Here is a tiny trained network, its code and every weight. The questions are about switching its units off for an input and a target symbol, where a switched-off unit gives its printed mean instead of its output.

import numpy as np


def w(rows, s, z=0):
    codes = np.array(rows[::2]) - 128.0
    scale = np.full(codes.shape[1], s)
    scale[-1] = z or s
    return codes * scale


def f(y):
    return y / 2 * (1 + np.tanh(0.7978845608 * (y + 0.044715 * y**3)))


def softmax(a):
    e = np.exp(a - a.max(-1, keepdims=True))
    return e / e.sum(-1, keepdims=True)


def log_softmax(a):
    a = a - a.max(-1, keepdims=True)
    return a - np.log(np.exp(a).sum(-1, keepdims=True))


def net(x, mask):
    ids = ['ΓΔΘΣΨαεηλτφ'.index(c) for c in x.split()]
    T = len(ids)
    res = E[ids] + P[:T]
    u = 0
    for l in range(2):
        r = res
        for j in range(2):
            rows = slice(3 * j, 3 * j + 3)
            q, k, v = (r @ M[l][rows].T for M in (Q, K, V))
            z = softmax(np.where(np.tri(T) > 0, q @ k.T / 3**0.5, -1e9)) @ v
            o = O[l][rows]
            res = res + np.where(mask[u + j], z, o[:, -1]) @ o[:, :-1]
        u += 2
        y = f(res @ A[l][:, :-1].T + A[l][:, -1])
        res = res + np.where(mask[u : u + 8], y, B[l][:, -1]) @ B[l][:, :-1]
        u += 8
    return log_softmax(res[-1] @ U[:, :-1].T + U[:, -1])


Q, K, V, O, A, B = {}, {}, {}, {}, {}, {}
E = w([
[150,140,164],'Γ',
[131,204,109],'Δ',
[142,107,3],'Θ',
[165,72,218],'Σ',
[64,116,146],'Ψ',
[107,147,122],'α',
[128,118,137],'ε',
[112,148,134],'η',
[83,103,183],'λ',
[150,189,143],'τ',
[78,68,137],'φ',
],0.018)
P = w([
[167,106,110],'0',
[58,195,226],'1',
[74,167,226],'2',
[125,133,254],'3',
[82,122,234],'4',
[15,132,208],'5',
],0.0074)
Q[0] = w([
[159,111,105],'0.h1',
[188,113,49],'0.h1',
[93,147,252],'0.h1',
[201,82,140],'0.h2',
[187,227,147],'0.h2',
[220,156,210],'0.h2',
],0.011)
K[0] = w([
[101,221,138],'0.h1',
[23,163,217],'0.h1',
[185,55,25],'0.h1',
[118,150,222],'0.h2',
[71,2,164],'0.h2',
[108,45,252],'0.h2',
],0.008)
V[0] = w([
[185,120,102],'0.h1',
[76,136,2],'0.h1',
[155,113,209],'0.h1',
[160,186,115],'0.h2',
[171,129,38],'0.h2',
[194,241,91],'0.h2',
],0.0074)
O[0] = w([
[150,119,130,101],'0.h1',
[136,55,26,69],'0.h1',
[129,211,232,172],'0.h1',
[168,144,170,88],'0.h2',
[189,109,120,3],'0.h2',
[255,186,181,34],'0.h2',
],0.0061,0.0039)
A[0] = w([
[190,110,107,227],'0.n1',
[106,132,49,134],'0.n2',
[129,99,159,184],'0.n3',
[92,92,165,66],'0.n4',
[130,159,153,1],'0.n5',
[114,128,81,141],'0.n6',
[125,113,248,223],'0.n7',
[184,161,130,118],'0.n8',
],0.012,0.0062)
B[0] = w([
[136,225,123,129],'0.n1',
[77,115,193,132],'0.n2',
[101,161,88,159],'0.n3',
[141,145,59,155],'0.n4',
[102,2,157,125],'0.n5',
[102,129,168,129],'0.n6',
[93,209,119,250],'0.n7',
[172,159,75,128],'0.n8',
],0.0079,0.016)
Q[1] = w([
[233,2,125],'1.h1',
[186,122,129],'1.h1',
[127,141,128],'1.h1',
[57,79,126],'1.h2',
[185,103,42],'1.h2',
[84,134,232],'1.h2',
],0.0093)
K[1] = w([
[4,254,153],'1.h1',
[35,163,163],'1.h1',
[102,102,123],'1.h1',
[171,45,94],'1.h2',
[192,214,59],'1.h2',
[92,47,190],'1.h2',
],0.0085)
V[1] = w([
[57,24,105],'1.h1',
[243,57,2],'1.h1',
[231,167,66],'1.h1',
[145,240,109],'1.h2',
[130,190,208],'1.h2',
[194,139,38],'1.h2',
],0.0089)
O[1] = w([
[146,248,87,94],'1.h1',
[213,77,74,8],'1.h1',
[154,49,127,96],'1.h1',
[82,93,167,184],'1.h2',
[123,93,111,183],'1.h2',
[63,146,142,36],'1.h2',
],0.011,0.012)
A[1] = w([
[193,180,28,4],'1.n1',
[120,56,193,218],'1.n2',
[48,103,47,211],'1.n3',
[255,58,39,123],'1.n4',
[134,80,66,254],'1.n5',
[70,234,111,149],'1.n6',
[65,239,123,159],'1.n7',
[178,153,176,137],'1.n8',
],0.0077,0.0073)
B[1] = w([
[1,53,51,147],'1.n1',
[114,199,5,192],'1.n2',
[206,180,169,158],'1.n3',
[174,176,129,137],'1.n4',
[129,139,239,146],'1.n5',
[164,40,132,244],'1.n6',
[178,104,126,254],'1.n7',
[74,128,78,131],'1.n8',
],0.0082,0.033)
U = w([
[2,173,51,12],'Γ',
[161,37,133,101],'Δ',
[105,121,121,70],'Θ',
[55,99,173,46],'Σ',
[191,165,161,222],'Ψ',
[92,161,115,253],'α',
[77,165,107,233],'ε',
[65,176,94,226],'η',
[145,71,207,85],'λ',
[51,41,85,26],'τ',
[108,162,6,145],'φ',
],0.0084,0.0038)

Each question gives the input, a string of symbols that net reads in full, and the target symbol t.
The units are the heads (3 rows each of Q, K, V and O) and the neurons (one row each of A and B). Each row of codes is followed by its name. A weight is (code - 128) times the scale printed after its matrix; where a second scale follows, it is the last column's (O, A, B and U).
mask holds one flag per unit, layer by layer, with each layer's heads first. A switched-off unit (its flag False) gives its mean, the last column of its rows in O or B, instead of its output. The means were averaged over made-up inputs and are rounded, as every weight is.
A unit's drop is (log p(t) with every unit on - log p(t) with that unit switched off) / (log p(t) with every unit on - log p(t) with every unit switched off).
The circuit of an input: a set's keep is (log p(t) with only the set's units on - log p(t) with every unit switched off) / (log p(t) with every unit on - log p(t) with every unit switched off). Starting from the 12 units with the biggest drops (on a tie, the unit counted first), units are removed one at a time, each time the one whose removal leaves the highest keep (on an exact tie, the one counted first), for as long as the keep stays at least 0.8.
units of the circuit, in order: the units of the circuit, biggest drop first
most important unit: the unit with the biggest drop
top k neurons: the k neurons with the biggest drops, biggest first
k most important neurons of layer l: the k neurons of layer l with the biggest drops, biggest first
which heads matter: for each layer, one digit per head in row order, 1 if its drop is at least 0.15 and else 0, layers parted by /
input Ψ τ ε Γ τ, target Ψ: which heads matter : 10 / 10
input τ Γ φ, target τ: units of the circuit, in order : [1.h1 0.h2 1.n2 1.n7]
input τ α τ λ, target τ: top 2 neurons : [1.n2 0.n8]
input λ τ Γ, target λ: units of the circuit, in order : [1.n2 1.h1 1.n6 1.n7]
input Δ φ λ Σ Ψ, target Δ: which heads matter : 11 / 10
input φ Δ Δ τ, target φ: which heads matter : 11 / 11
input Δ φ Ψ Γ φ λ, target Δ: units of the circuit, in order : [0.n7 1.h1 0.h2]
input Σ ε τ φ α Δ, target Σ: units of the circuit, in order : [1.h1 0.h1 0.n7]
input Δ φ τ λ τ, target Δ: units of the circuit, in order : [1.h1 0.h2]
input Ψ Γ λ τ φ ε, target Ψ: most important unit : 0.n7
input Σ φ Δ, target Σ: units of the circuit, in order : [0.h1 1.h1 0.n7]
input φ φ Ψ Γ, target φ: units of the circuit, in order : [0.n7 1.h1 0.h2 0.h1]
input Σ ε Ψ Ψ Γ, target Σ: units of the circuit, in order : [0.h1 1.h1]
input Ψ Ψ Θ Ψ Ψ φ, target Ψ: top 3 neurons : [1.n2 1.n1 1.n3]
input Θ ε λ, target Ψ: top neuron : [0.n1]
input φ ε φ Δ, target φ: units of the circuit, in order : [1.h1 0.n7 0.h2]
input φ Δ φ τ Δ α, target φ: units of the circuit, in order : [0.n7 1.h1 0.h1]
input τ η φ τ, target τ: units of the circuit, in order : [0.h2 1.h1 1.n7]
input Ψ ε Θ λ φ λ, target Ψ: 2 most important neurons of layer 1 : [1.n2 1.n3]
input τ τ Δ ε Γ Ψ, target τ: 2 most important neurons of layer 0 : [0.n8 0.n1]
input Σ Σ α τ τ, target Σ: top neuron : [0.n7]
